The symbols move the states like this.
po: zel->mub, kav->lat, niz->fot, zun->kep, dek->vus, bop->dap, tak->vug, lan->big, fur->faf, tud->lin, vup->lak, lol->faz, vus->nar, sar->los, raf->lan, vug->fur, mub->tak, zuv->bok, faz->zel, bur->niz, vig->zuv, por->sar, luf->gek, tos->dil, bek->fiz, diz->tos, gek->zed, zed->diz, fiz->dek, bup->sas, faf->tud, seg->luf, bok->zun, rof->lol, mav->fas, fot->fof, lak->nep, lat->bur, dil->vup, fas->rof, lin->bop, ses->por, fof->raf, nar->kav, big->vig, nep->mav, sas->ses, dap->seg, los->bek, kep->bup
zi: zel->bup, kav->diz, niz->luf, zun->tak, dek->vup, bop->raf, tak->zun, lan->lin, fur->zuv, tud->big, vup->dek, lol->ses, vus->dil, sar->fas, raf->bop, vug->bok, mub->kep, zuv->fur, faz->sas, bur->gek, vig->faf, por->rof, luf->niz, tos->nar, bek->nep, diz->kav, gek->bur, zed->lat, fiz->lak, bup->zel, faf->vig, seg->fot, bok->vug, rof->por, mav->los, fot->seg, lak->fiz, lat->zed, dil->vus, fas->sar, lin->lan, ses->lol, fof->dap, nar->tos, big->tud, nep->bek, sas->faz, dap->fof, los->mav, kep->mub

In the rows, 537 stands for zero.

The rows follow the links: the fewer symbols apart two states are, the more alike their rows tend to be.

Each row is also shifted at random along 4 hidden directions that mean nothing.

Some states, each with a row of numbers:
niz: [686, 485, 512, 522, 525, 488, 513, 578, 444, 549, 528, 423, 623, 553, 575, 435, 638, 425, 598, 568, 585, 554, 358, 463, 555, 528, 587, 528, 390, 447, 585, 547, 598, 517, 610, 664, 475, 570, 597, 466, 646, 425]
nar: [508, 542, 531, 518, 532, 460, 556, 692, 506, 574, 480, 345, 565, 639, 581, 513, 612, 605, 628, 552, 569, 643, 456, 510, 608, 427, 511, 496, 404, 451, 534, 538, 566, 462, 577, 539, 421, 515, 628, 628, 611, 419]
big: [605, 496, 515, 585, 482, 518, 473, 390, 511, 502, 570, 476, 526, 507, 598, 485, 519, 463, 576, 582, 584, 374, 479, 517, 668, 618, 667, 692, 516, 578, 631, 660, 546, 639, 609, 665, 493, 596, 482, 394, 511, 547]
fof: [560, 414, 495, 517, 525, 547, 519, 504, 539, 576, 574, 591, 708, 435, 526, 382, 665, 312, 503, 521, 562, 526, 365, 522, 484, 601, 592, 482, 450, 403, 502, 568, 631, 546, 525, 649, 572, 568, 502, 358, 641, 503]
vig: [464, 454, 509, 542, 539, 622, 584, 397, 641, 539, 626, 794, 662, 346, 509, 435, 588, 298, 440, 449, 558, 470, 499, 624, 469, 677, 596, 508, 661, 437, 385, 580, 633, 615, 441, 570, 685, 594, 410, 325, 594, 634]
tos: [743, 703, 484, 576, 606, 459, 525, 522, 555, 602, 612, 559, 438, 529, 540, 537, 525, 521, 487, 547, 504, 548, 511, 498, 516, 608, 747, 625, 537, 637, 589, 609, 455, 643, 581, 701, 418, 510, 656, 518, 442, 563]
fot: [687, 498, 498, 544, 513, 470, 507, 574, 560, 539, 532, 698, 766, 460, 485, 484, 622, 389, 501, 478, 463, 612, 368, 682, 599, 659, 539, 432, 524, 432, 345, 571, 445, 465, 468, 624, 559, 564, 538, 397, 667, 536]
bop: [447, 377, 646, 576, 578, 567, 595, 566, 607, 514, 543, 460, 493, 415, 752, 482, 578, 451, 522, 544, 627, 489, 408, 535, 560, 489, 496, 501, 449, 373, 449, 538, 770, 539, 459, 554, 389, 659, 524, 597, 648, 437]
rof: [751, 600, 453, 518, 416, 600, 544, 504, 447, 594, 527, 299, 485, 680, 424, 497, 537, 666, 717, 518, 659, 457, 654, 483, 617, 449, 574, 660, 504, 536, 707, 556, 544, 621, 664, 471, 587, 357, 526, 526, 377, 605]
dap: [667, 526, 639, 595, 561, 420, 478, 544, 510, 497, 538, 393, 449, 506, 753, 636, 430, 625, 558, 596, 529, 513, 422, 621, 788, 508, 576, 599, 456, 557, 511, 601, 510, 503, 562, 613, 310, 685, 592, 680, 581, 413]
zun: [356, 442, 529, 540, 524, 661, 612, 389, 645, 565, 607, 610, 501, 377, 537, 484, 529, 438, 523, 497, 644, 408, 637, 574, 495, 594, 566, 586, 623, 459, 483, 601, 719, 654, 461, 508, 634, 581, 415, 431, 453, 650]
nep: [840, 629, 411, 510, 501, 602, 675, 514, 623, 666, 582, 635, 550, 518, 362, 406, 651, 440, 530, 428, 625, 565, 644, 534, 395, 591, 646, 516, 618, 465, 532, 573, 631, 671, 509, 501, 670, 366, 559, 424, 400, 695]
gek: [593, 535, 535, 540, 737, 426, 469, 537, 512, 521, 566, 533, 404, 543, 661, 524, 480, 491, 410, 670, 483, 524, 419, 332, 348, 555, 645, 580, 492, 672, 690, 566, 553, 617, 617, 730, 403, 639, 656, 582, 557, 417]
vup: [330, 625, 468, 565, 541, 495, 583, 523, 556, 634, 601, 491, 469, 535, 487, 462, 579, 486, 564, 511, 607, 510, 566, 547, 602, 580, 744, 603, 508, 533, 588, 626, 559, 692, 572, 657, 485, 456, 629, 456, 417, 575]
sas: [477, 641, 564, 567, 561, 529, 496, 476, 526, 502, 528, 548, 399, 587, 529, 667, 372, 707, 500, 559, 471, 488, 705, 522, 514, 522, 520, 610, 660, 711, 620, 519, 419, 592, 585, 468, 565, 524, 500, 625, 413, 604]
mav: [431, 624, 428, 525, 497, 549, 522, 524, 528, 580, 519, 620, 551, 579, 365, 493, 568, 517, 540, 506, 508, 574, 607, 536, 460, 566, 600, 542, 596, 615, 605, 535, 430, 587, 603, 578, 641, 392, 556, 446, 450, 669]
lat: [499, 527, 548, 540, 483, 460, 553, 658, 498, 602, 478, 409, 645, 561, 580, 475, 646, 498, 642, 544, 547, 645, 370, 622, 704, 501, 581, 481, 382, 366, 464, 566, 531, 452, 517, 573, 416, 525, 622, 528, 634, 461]
kav: [760, 557, 509, 506, 518, 475, 533, 686, 533, 581, 503, 514, 641, 615, 510, 488, 602, 570, 548, 526, 488, 681, 446, 569, 523, 493, 497, 441, 421, 457, 483, 493, 498, 401, 524, 550, 513, 516, 621, 569, 656, 482]

The symbols that take the first to the second take the third to the fourth. What is the fourth?
Answer with the state's name.
A [555, 563, 590, 595, 419, 548, 691, 678, 580, 630, 517, 243, 493, 578, 593, 543, 588, 674, 728, 475, 672, 617, 550, 684, 796, 385, 532, 506, 415, 331, 453, 570, 680, 494, 497, 402, 392, 459, 639, 705, 522, 494]
B [895, 505, 497, 575, 498, 508, 493, 478, 526, 544, 575, 611, 663, 467, 522, 496, 577, 415, 559, 511, 530, 498, 427, 637, 683, 607, 621, 543, 511, 468, 444, 621, 482, 548, 523, 652, 508, 584, 486, 419, 559, 569]
C [223, 554, 571, 535, 523, 519, 637, 677, 573, 576, 479, 413, 507, 587, 542, 559, 567, 638, 575, 512, 561, 632, 527, 560, 592, 420, 465, 456, 474, 459, 463, 493, 593, 465, 498, 417, 471, 508, 606, 680, 547, 465]
D fof

A [435, 640, 435, 474, 510, 556, 523, 521, 466, 594, 547, 508, 505, 640, 414, 457, 562, 550, 564, 544, 572, 520, 605, 383, 450, 537, 630, 609, 529, 636, 728, 525, 484, 633, 654, 566, 638, 406, 562, 455, 415, 624]
B [653, 524, 608, 534, 707, 439, 456, 592, 545, 470, 573, 620, 496, 477, 668, 587, 461, 523, 402, 635, 435, 563, 411, 459, 431, 566, 522, 521, 510, 635, 561, 517, 485, 502, 536, 641, 434, 671, 592, 578, 623, 419]
C [603, 608, 555, 493, 566, 430, 477, 698, 402, 522, 480, 267, 450, 737, 585, 600, 523, 733, 613, 646, 506, 601, 491, 379, 516, 385, 528, 586, 365, 637, 713, 501, 463, 481, 661, 536, 408, 487, 667, 702, 561, 386]
D kep

A [770, 594, 562, 552, 496, 451, 554, 685, 488, 574, 466, 418, 535, 640, 516, 636, 525, 712, 570, 547, 445, 700, 518, 631, 676, 439, 463, 478, 470, 529, 481, 499, 388, 381, 542, 462, 428, 489, 629, 698, 565, 475]
B [402, 610, 565, 504, 568, 565, 531, 581, 550, 507, 496, 434, 379, 606, 558, 626, 475, 683, 540, 540, 545, 559, 663, 473, 481, 437, 467, 546, 583, 602, 617, 494, 544, 550, 589, 447, 512, 475, 575, 709, 440, 519]
C [530, 626, 458, 534, 415, 567, 564, 493, 487, 595, 551, 425, 540, 636, 385, 523, 556, 587, 654, 490, 630, 520, 657, 522, 645, 523, 635, 608, 542, 544, 625, 557, 503, 615, 619, 476, 599, 406, 534, 488, 404, 659]
D dil

A [508, 504, 523, 515, 556, 447, 488, 622, 492, 540, 497, 525, 668, 567, 528, 480, 613, 469, 571, 561, 497, 614, 351, 546, 557, 537, 551, 487, 405, 501, 502, 535, 467, 436, 563, 634, 503, 556, 588, 480, 672, 456]
B [458, 631, 478, 588, 488, 476, 615, 520, 663, 657, 622, 601, 518, 452, 483, 464, 595, 444, 515, 438, 570, 562, 555, 707, 637, 615, 733, 551, 571, 449, 414, 632, 589, 631, 497, 649, 471, 463, 620, 488, 449, 630]
C [502, 585, 545, 554, 574, 576, 487, 418, 547, 477, 584, 581, 426, 533, 553, 604, 424, 607, 498, 556, 513, 394, 670, 506, 492, 588, 567, 644, 682, 696, 615, 552, 488, 615, 553, 519, 579, 549, 447, 555, 410, 622]
D faf

A [379, 479, 517, 494, 446, 649, 539, 514, 477, 554, 497, 398, 589, 597, 419, 488, 592, 578, 672, 517, 630, 476, 641, 464, 528, 463, 489, 569, 523, 469, 667, 509, 585, 532, 601, 419, 685, 422, 437, 490, 497, 591]
B [356, 429, 523, 542, 529, 536, 476, 407, 488, 522, 578, 525, 613, 474, 588, 442, 607, 356, 576, 574, 601, 409, 416, 523, 564, 595, 649, 596, 482, 460, 592, 628, 621, 606, 559, 689, 531, 598, 465, 352, 565, 513]
C [556, 464, 512, 534, 568, 593, 509, 371, 527, 499, 619, 645, 517, 469, 550, 479, 544, 423, 484, 570, 591, 391, 546, 461, 442, 637, 587, 604, 590, 597, 625, 585, 600, 639, 549, 599, 617, 587, 455, 393, 479, 572]
D fas

A [674, 463, 527, 575, 471, 662, 628, 358, 598, 569, 623, 469, 456, 416, 584, 426, 543, 411, 570, 485, 718, 338, 629, 507, 501, 574, 628, 636, 583, 455, 578, 626, 814, 748, 535, 552, 589, 555, 430, 467, 413, 612]
B [376, 413, 594, 461, 516, 622, 482, 545, 448, 466, 462, 493, 603, 615, 509, 546, 555, 562, 573, 582, 519, 483, 566, 415, 436, 462, 347, 515, 493, 524, 646, 463, 554, 457, 561, 412, 657, 551, 447, 525, 609, 486]
C [493, 623, 516, 518, 692, 431, 492, 540, 499, 559, 610, 421, 345, 567, 640, 487, 504, 506, 501, 664, 567, 483, 471, 337, 403, 547, 742, 650, 461, 656, 764, 606, 561, 665, 683, 745, 388, 596, 671, 540, 471, 448]
D nar

A [573, 461, 505, 566, 507, 583, 493, 379, 561, 527, 616, 640, 566, 419, 556, 466, 535, 377, 528, 545, 592, 405, 515, 528, 525, 656, 608, 588, 597, 501, 559, 613, 595, 636, 544, 625, 593, 581, 443, 356, 500, 600]
B [565, 445, 658, 545, 534, 538, 481, 576, 502, 435, 440, 573, 585, 526, 608, 652, 469, 616, 525, 576, 455, 546, 495, 578, 596, 477, 356, 480, 555, 572, 448, 445, 447, 392, 493, 449, 524, 629, 472, 632, 660, 451]
C [676, 490, 644, 564, 524, 498, 449, 579, 497, 421, 473, 574, 568, 524, 636, 697, 425, 628, 516, 539, 407, 560, 478, 652, 700, 493, 381, 492, 550, 576, 404, 480, 378, 355, 477, 509, 471, 631, 493, 643, 654, 456]
D big

A [516, 612, 483, 525, 422, 560, 507, 512, 469, 548, 523, 497, 595, 654, 352, 575, 515, 635, 614, 507, 550, 529, 669, 569, 607, 511, 560, 593, 580, 611, 589, 519, 376, 539, 615, 474, 622, 398, 501, 516, 417, 661]
B [390, 455, 523, 435, 528, 609, 468, 526, 453, 427, 443, 532, 624, 620, 444, 552, 538, 580, 560, 563, 490, 514, 585, 412, 383, 479, 355, 511, 544, 594, 641, 429, 469, 444, 565, 414, 713, 517, 423, 512, 599, 518]
C [423, 440, 639, 549, 444, 564, 520, 566, 513, 455, 461, 500, 612, 540, 597, 641, 487, 609, 580, 502, 489, 534, 523, 666, 729, 481, 339, 486, 527, 470, 391, 492, 474, 379, 471, 410, 517, 618, 459, 609, 640, 491]
D bop

A [247, 520, 537, 512, 542, 469, 512, 723, 490, 580, 458, 425, 615, 631, 557, 521, 595, 598, 583, 582, 524, 674, 419, 521, 585, 458, 495, 494, 414, 466, 493, 497, 502, 409, 547, 555, 444, 522, 651, 594, 651, 403]
B [564, 445, 493, 451, 464, 649, 600, 544, 563, 540, 471, 695, 711, 532, 361, 515, 608, 472, 508, 462, 549, 565, 627, 537, 381, 544, 359, 427, 637, 481, 476, 412, 548, 470, 460, 368, 781, 460, 386, 477, 587, 633]
C [481, 604, 506, 528, 437, 570, 488, 539, 495, 525, 482, 674, 673, 611, 316, 597, 516, 605, 550, 488, 438, 609, 648, 643, 571, 548, 428, 502, 632, 618, 471, 465, 300, 457, 525, 441, 674, 444, 445, 479, 514, 679]
D lat

A [334, 453, 493, 480, 427, 656, 562, 492, 494, 549, 503, 378, 579, 627, 434, 477, 623, 560, 646, 533, 633, 493, 615, 424, 518, 450, 468, 552, 502, 473, 637, 515, 645, 566, 607, 406, 650, 453, 466, 494, 498, 563]
B [445, 376, 615, 543, 587, 559, 573, 582, 601, 480, 522, 531, 551, 430, 669, 521, 566, 466, 498, 553, 541, 539, 418, 558, 488, 522, 421, 451, 510, 404, 429, 531, 713, 470, 428, 512, 510, 657, 475, 569, 701, 417]
C [612, 541, 598, 538, 637, 444, 554, 536, 542, 527, 590, 412, 372, 505, 739, 517, 490, 520, 485, 626, 568, 474, 429, 457, 541, 516, 663, 581, 445, 550, 619, 605, 673, 603, 610, 684, 324, 639, 641, 625, 550, 424]
D nep

A [602, 598, 583, 573, 623, 405, 501, 565, 571, 491, 574, 688, 491, 450, 651, 609, 469, 541, 404, 527, 410, 596, 402, 593, 563, 630, 571, 503, 563, 600, 390, 564, 433, 499, 482, 671, 378, 652, 595, 582, 606, 487]
B [795, 654, 569, 538, 554, 575, 662, 622, 634, 584, 509, 627, 478, 550, 475, 597, 503, 670, 470, 475, 487, 656, 675, 592, 424, 477, 392, 454, 635, 523, 427, 446, 548, 498, 467, 346, 574, 454, 545, 703, 492, 580]
C [292, 517, 569, 553, 517, 644, 616, 420, 585, 550, 584, 493, 394, 493, 593, 525, 514, 582, 555, 509, 643, 405, 669, 497, 513, 521, 573, 629, 609, 552, 587, 555, 690, 642, 521, 464, 581, 535, 468, 556, 415, 586]
D dil

A [648, 512, 501, 466, 594, 444, 432, 660, 388, 516, 473, 354, 531, 688, 570, 490, 588, 555, 605, 649, 512, 584, 377, 354, 462, 448, 545, 575, 337, 589, 713, 518, 509, 480, 669, 640, 453, 538, 664, 559, 616, 365]
B [566, 603, 417, 530, 541, 570, 631, 501, 541, 636, 611, 412, 433, 582, 444, 379, 604, 470, 584, 546, 670, 476, 599, 384, 408, 532, 753, 642, 479, 513, 730, 614, 715, 739, 614, 606, 545, 418, 619, 458, 372, 601]
C [483, 644, 518, 565, 707, 379, 437, 554, 478, 497, 583, 671, 473, 520, 604, 569, 452, 539, 417, 632, 409, 537, 429, 448, 436, 610, 655, 579, 550, 726, 598, 572, 381, 559, 603, 711, 396, 624, 637, 553, 540, 498]
D raf

A [520, 659, 479, 614, 561, 435, 570, 541, 567, 603, 615, 506, 450, 533, 574, 522, 525, 536, 531, 507, 557, 527, 524, 594, 668, 585, 734, 629, 498, 572, 554, 667, 511, 626, 580, 682, 370, 523, 657, 545, 448, 580]
B [341, 632, 583, 578, 506, 543, 567, 539, 534, 523, 529, 493, 407, 593, 554, 689, 415, 751, 558, 502, 486, 525, 706, 661, 670, 497, 470, 573, 613, 641, 508, 522, 427, 499, 547, 409, 477, 507, 523, 719, 428, 608]
C [428, 630, 573, 558, 540, 550, 543, 496, 551, 507, 520, 567, 410, 549, 518, 689, 431, 695, 512, 504, 511, 522, 697, 624, 598, 523, 488, 567, 668, 640, 492, 515, 435, 542, 521, 424, 540, 534, 497, 670, 435, 616]
D dil

A [412, 512, 516, 492, 587, 470, 502, 682, 490, 556, 479, 464, 623, 616, 526, 480, 611, 515, 529, 603, 509, 637, 384, 439, 462, 487, 473, 465, 407, 475, 572, 473, 548, 432, 585, 604, 461, 505, 620, 530, 683, 406]
B [423, 427, 649, 499, 510, 546, 412, 525, 377, 407, 433, 333, 558, 675, 589, 650, 465, 687, 659, 620, 529, 445, 531, 497, 658, 427, 380, 608, 471, 608, 671, 497, 453, 422, 615, 433, 510, 581, 464, 632, 577, 444]
C [629, 631, 571, 558, 509, 554, 655, 653, 651, 604, 507, 577, 525, 559, 465, 617, 537, 652, 511, 435, 485, 701, 631, 702, 554, 494, 403, 408, 618, 483, 359, 465, 508, 450, 416, 360, 554, 465, 577, 715, 543, 578]
D bop

A [546, 515, 508, 537, 514, 461, 534, 639, 515, 583, 524, 509, 674, 567, 542, 453, 636, 490, 568, 530, 537, 675, 381, 555, 595, 525, 520, 448, 414, 419, 461, 535, 523, 453, 533, 582, 459, 513, 621, 520, 661, 434]
B [388, 613, 475, 542, 375, 556, 585, 507, 476, 611, 554, 457, 540, 593, 394, 518, 552, 604, 672, 480, 596, 511, 659, 661, 725, 531, 617, 611, 546, 491, 567, 598, 456, 603, 572, 471, 565, 381, 527, 495, 411, 659]
C [468, 611, 541, 590, 631, 450, 563, 564, 625, 555, 620, 672, 524, 435, 602, 491, 548, 427, 443, 509, 492, 590, 433, 624, 515, 623, 656, 523, 561, 531, 413, 602, 523, 557, 484, 687, 433, 598, 639, 516, 548, 541]
D vig

A [702, 510, 544, 569, 501, 525, 444, 387, 481, 502, 576, 569, 522, 508, 573, 568, 444, 507, 576, 549, 541, 420, 548, 601, 685, 641, 646, 675, 570, 613, 594, 630, 456, 607, 568, 637, 509, 567, 455, 430, 479, 603]
B [561, 519, 580, 591, 611, 460, 587, 564, 604, 534, 582, 495, 437, 436, 682, 509, 521, 501, 506, 535, 557, 530, 415, 588, 628, 571, 639, 543, 475, 468, 459, 598, 634, 556, 486, 645, 362, 634, 612, 568, 564, 462]
C [298, 532, 559, 569, 497, 635, 624, 389, 653, 550, 605, 737, 541, 397, 497, 531, 521, 472, 485, 443, 571, 465, 675, 645, 495, 616, 519, 525, 681, 492, 433, 549, 635, 616, 439, 449, 650, 540, 406, 492, 447, 663]
D lin

A [748, 532, 491, 551, 530, 447, 412, 468, 415, 503, 542, 561, 632, 547, 534, 558, 530, 496, 562, 609, 489, 467, 412, 564, 673, 648, 631, 591, 494, 611, 567, 600, 370, 521, 604, 701, 480, 622, 532, 449, 579, 526]
B [313, 595, 480, 561, 622, 490, 575, 523, 570, 604, 623, 478, 415, 555, 621, 421, 571, 458, 511, 591, 633, 497, 491, 412, 445, 562, 766, 624, 443, 543, 669, 626, 679, 705, 616, 715, 446, 516, 669, 496, 459, 506]
C [335, 674, 454, 513, 478, 496, 443, 536, 481, 545, 513, 737, 658, 613, 318, 611, 474, 596, 509, 492, 390, 607, 643, 647, 560, 607, 536, 513, 682, 705, 498, 499, 202, 474, 557, 521, 666, 432, 507, 466, 482, 696]
D kav

A [497, 521, 556, 588, 427, 489, 609, 640, 514, 629, 509, 409, 655, 526, 561, 484, 660, 529, 636, 476, 593, 638, 374, 724, 801, 503, 548, 492, 395, 300, 349, 590, 546, 451, 482, 552, 416, 516, 600, 564, 637, 483]
B [238, 320, 595, 435, 613, 621, 520, 557, 518, 430, 468, 531, 593, 491, 617, 467, 574, 429, 470, 635, 548, 521, 443, 328, 261, 467, 332, 451, 505, 457, 568, 456, 749, 464, 517, 458, 641, 675, 444, 504, 709, 375]
C [457, 658, 418, 540, 572, 479, 570, 524, 608, 617, 614, 738, 561, 500, 422, 481, 567, 443, 459, 503, 516, 604, 556, 549, 448, 622, 669, 539, 622, 580, 507, 554, 481, 630, 526, 622, 572, 483, 602, 461, 496, 678]
D bup

A [423, 356, 572, 483, 519, 651, 527, 531, 522, 466, 486, 497, 616, 538, 529, 500, 584, 525, 530, 559, 561, 515, 532, 414, 395, 464, 345, 443, 523, 479, 571, 436, 645, 455, 498, 409, 676, 571, 413, 535, 626, 461]
B [553, 643, 580, 561, 512, 539, 652, 683, 613, 623, 492, 553, 576, 565, 473, 596, 547, 660, 541, 443, 473, 699, 591, 704, 610, 474, 419, 408, 589, 456, 371, 470, 497, 418, 437, 379, 505, 449, 599, 707, 569, 565]
C [557, 616, 419, 477, 501, 586, 543, 506, 549, 573, 538, 759, 650, 544, 286, 503, 596, 495, 482, 484, 474, 595, 656, 542, 370, 594, 500, 454, 701, 572, 522, 478, 438, 549, 512, 482, 761, 402, 496, 405, 492, 702]
D niz

